Below are the code and all the weights of a small trained network. Each question names an input and a class and asks about switching units off, where a switched-off unit gives its printed mean instead of its output.

import numpy as np


def w(rows, s, z=0):
    codes = np.array(rows[::2]) - 128.0
    scale = np.full(codes.shape[1], s)
    scale[-1] = z or s
    return codes * scale


def f(y):
    return y / 2 * (1 + np.tanh(0.7978845608 * (y + 0.044715 * y**3)))


def log_softmax(a):
    a = a - a.max(-1, keepdims=True)
    return a - np.log(np.exp(a).sum(-1, keepdims=True))


def net(x, mask):
    res = np.array(x, float).reshape(1, 8) / 4 @ E
    y = f(res @ A[0][:, :-1].T + A[0][:, -1])
    res = res + np.where(mask, y, B[0][:, -1]) @ B[0][:, :-1]
    return log_softmax(res[-1] @ U[:, :-1].T + U[:, -1])


A, B = {}, {}
E = w([
[90,67,60,123,180,152,104,101,45],'x0',
[98,136,91,127,199,139,20,122,126],'x1',
[174,25,124,159,71,134,137,106,175],'x2',
[133,54,130,107,247,58,171,184,99],'x3',
[235,218,83,66,171,143,56,77,145],'x4',
[166,204,160,203,164,226,194,94,151],'x5',
[24,114,153,84,150,176,167,78,70],'x6',
[116,116,166,57,158,118,87,2,189],'x7',
],0.0071)
A[0] = w([
[103,115,126,129,131,95,163,72,104,2],'n0',
[43,56,131,81,148,31,111,175,112,158],'n1',
[97,104,125,115,137,87,108,145,143,189],'n2',
[102,149,146,127,89,166,123,162,143,38],'n3',
[186,163,126,10,49,165,132,99,128,162],'n4',
[148,140,155,108,127,156,114,87,173,186],'n5',
[154,246,133,57,171,123,121,115,125,172],'n6',
[74,103,130,69,103,103,120,165,100,142],'n7',
[137,141,114,148,106,136,81,182,120,119],'n8',
[79,233,177,139,5,148,218,147,162,113],'n9',
[140,209,130,63,167,129,128,133,117,128],'n10',
[132,167,105,149,93,129,147,120,91,44],'n11',
[200,148,153,167,110,71,156,206,161,142],'n12',
[216,148,145,166,97,58,170,239,190,138],'n13',
[113,106,121,130,161,155,131,147,144,97],'n14',
[199,151,134,167,110,64,172,190,158,168],'n15',
[108,124,139,154,154,153,112,121,162,97],'n16',
[133,110,123,117,141,146,116,138,144,176],'n17',
[86,136,144,137,133,140,162,133,165,38],'n18',
[136,110,68,147,99,151,210,197,1,137],'n19',
[150,140,115,120,125,133,80,190,124,98],'n20',
[169,160,128,53,43,120,133,75,139,121],'n21',
[78,153,146,136,222,182,207,196,90,132],'n22',
[171,165,69,182,80,107,19,234,89,121],'n23',
[144,140,129,153,140,126,70,149,123,212],'n24',
[115,171,131,139,104,91,163,134,107,68],'n25',
[140,169,134,139,126,150,138,138,164,84],'n26',
[164,249,139,62,178,123,108,114,124,155],'n27',
[59,60,132,59,133,33,116,196,95,202],'n28',
[109,147,117,113,186,148,183,190,66,149],'n29',
],0.013,0.0028)
B[0] = w([
[153,144,117,143,121,120,128,145,155,144],'n0',
[134,126,130,74,133,41,137,135,99,228],'n1',
[106,128,126,113,121,124,138,118,102,162],'n2',
[135,103,153,113,98,168,135,100,113,153],'n3',
[168,109,97,127,149,85,137,187,132,190],'n4',
[148,140,104,153,153,112,150,130,115,172],'n5',
[129,123,95,76,149,118,131,74,137,198],'n6',
[137,106,116,119,135,66,136,140,133,179],'n7',
[139,117,130,112,129,163,112,117,126,157],'n8',
[122,133,197,101,2,91,91,113,158,252],'n9',
[129,120,147,107,168,129,119,83,122,172],'n10',
[113,99,117,113,115,128,115,139,145,146],'n11',
[180,131,118,125,128,163,156,185,104,206],'n12',
[205,149,111,160,154,125,138,193,104,233],'n13',
[124,125,131,140,130,110,143,130,132,136],'n14',
[180,127,112,132,145,120,126,192,124,204],'n15',
[147,170,109,151,124,71,152,121,159,136],'n16',
[102,171,60,132,104,82,139,126,165,135],'n17',
[148,124,146,130,115,138,102,136,108,144],'n18',
[24,90,73,158,131,98,136,179,131,217],'n19',
[114,108,147,107,128,184,103,118,104,152],'n20',
[142,141,126,140,162,129,158,161,93,186],'n21',
[146,172,178,188,111,101,167,144,99,200],'n22',
[132,132,100,110,107,174,79,93,188,209],'n23',
[126,115,98,127,124,137,151,101,156,155],'n24',
[118,88,130,116,109,154,118,148,110,147],'n25',
[159,135,167,114,146,118,117,110,113,157],'n26',
[108,103,90,75,152,136,120,76,126,202],'n27',
[143,103,133,94,128,35,161,139,111,234],'n28',
[112,147,173,195,135,102,170,118,130,182],'n29',
],0.028,0.017)
U = w([
[35,146,128,202,179,129,173,103,124,83],'0',
[72,104,199,95,149,253,110,169,19,22],'1',
[58,83,145,166,68,116,111,193,153,46],'2',
[132,160,189,189,63,161,103,177,158,50],'3',
[160,121,66,78,189,199,78,98,175,118],'4',
[95,94,136,64,142,66,142,85,122,183],'5',
[142,127,114,176,148,89,188,225,82,254],'6',
[84,76,200,118,172,192,86,140,52,14],'7',
],0.0075,0.0029)

Each question gives the input, the list of numbers given to net, and the class t.
The units are the neurons (one row each of A and B). Each row of codes is followed by its name. A weight is (code - 128) times the scale printed after its matrix; where a second scale follows, it is the last column's (A, B and U).
mask holds one flag per neuron, in row order. A switched-off neuron (its flag False) gives its mean, the last column of its row in B, instead of its output. The means were averaged over made-up inputs and are rounded, as every weight is.
A unit's drop is (log p(t) with every unit on - log p(t) with that unit switched off) / (log p(t) with every unit on - log p(t) with every unit switched off).
The circuit of an input: a set's keep is (log p(t) with only the set's units on - log p(t) with every unit switched off) / (log p(t) with every unit on - log p(t) with every unit switched off). Starting from the 12 units with the biggest drops (on a tie, the unit counted first), units are removed one at a time, each time the one whose removal leaves the highest keep (on an exact tie, the one counted first), for as long as the keep stays at least 0.8.
units of the circuit, in order: the units of the circuit, biggest drop first
unit that matters most: the unit with the biggest drop
top k neurons: the k neurons with the biggest drops, biggest first
drop when u is switched off: that unit's drop, to one decimal
input [-8,7,5,5,7,-7,3,-8], class 4: unit that matters most -> n23
input [0,-8,-1,0,6,-2,1,5], class 4: units of the circuit, in order -> (n28, n1, n22)
input [8,-1,-7,-8,1,8,2,-6], class 2: units of the circuit, in order -> (n9, n19)
input [6,5,-1,-2,3,0,2,8], class 4: top 3 neurons -> (n28, n9, n1)
input [-8,-1,4,1,-7,7,-2,-3], class 3: top 2 neurons -> (n9, n28)
input [-6,1,6,-7,1,3,-8,-3], class 3: top 3 neurons -> (n9, n23, n28)
input [-5,-5,0,-5,4,0,-2,8], class 5: top 4 neurons -> (n27, n6, n9, n13)
input [2,-7,-7,-1,8,2,4,3], class 5: top 3 neurons -> (n23, n13, n12)
input [4,-4,2,6,7,-1,-5,6], class 4: top 3 neurons -> (n9, n28, n1)
input [8,-5,6,-8,7,-1,1,-6], class 2: top 2 neurons -> (n13, n19)
input [-4,1,-6,-2,1,5,8,-7], class 2: top 2 neurons -> (n9, n19)
input [7,1,-8,-8,8,2,7,-4], class 5: top 2 neurons -> (n13, n29)
input [-8,1,4,4,-7,7,4,-5], class 3: top 3 neurons -> (n9, n28, n1)
input [-5,8,-6,2,-1,-4,-6,-6], class 4: units of the circuit, in order -> (n23)
input [3,-4,-5,-3,-5,-2,-8,-4], class 2: top 2 neurons -> (n23, n19)
input [-7,-8,0,4,-2,4,8,-7], class 3: top 2 neurons -> (n9, n22)
input [8,4,-1,-5,-4,8,-7,1], class 4: drop when n9 is switched off -> 0.4
input [0,8,3,-2,3,5,3,-1], class 4: drop when n9 is switched off -> 0.1
input [5,-7,-3,-2,4,-2,5,6], class 4: drop when n1 is switched off -> 0.2
input [-4,-8,-6,-2,-6,-3,6,5], class 2: units of the circuit, in order -> (n9)
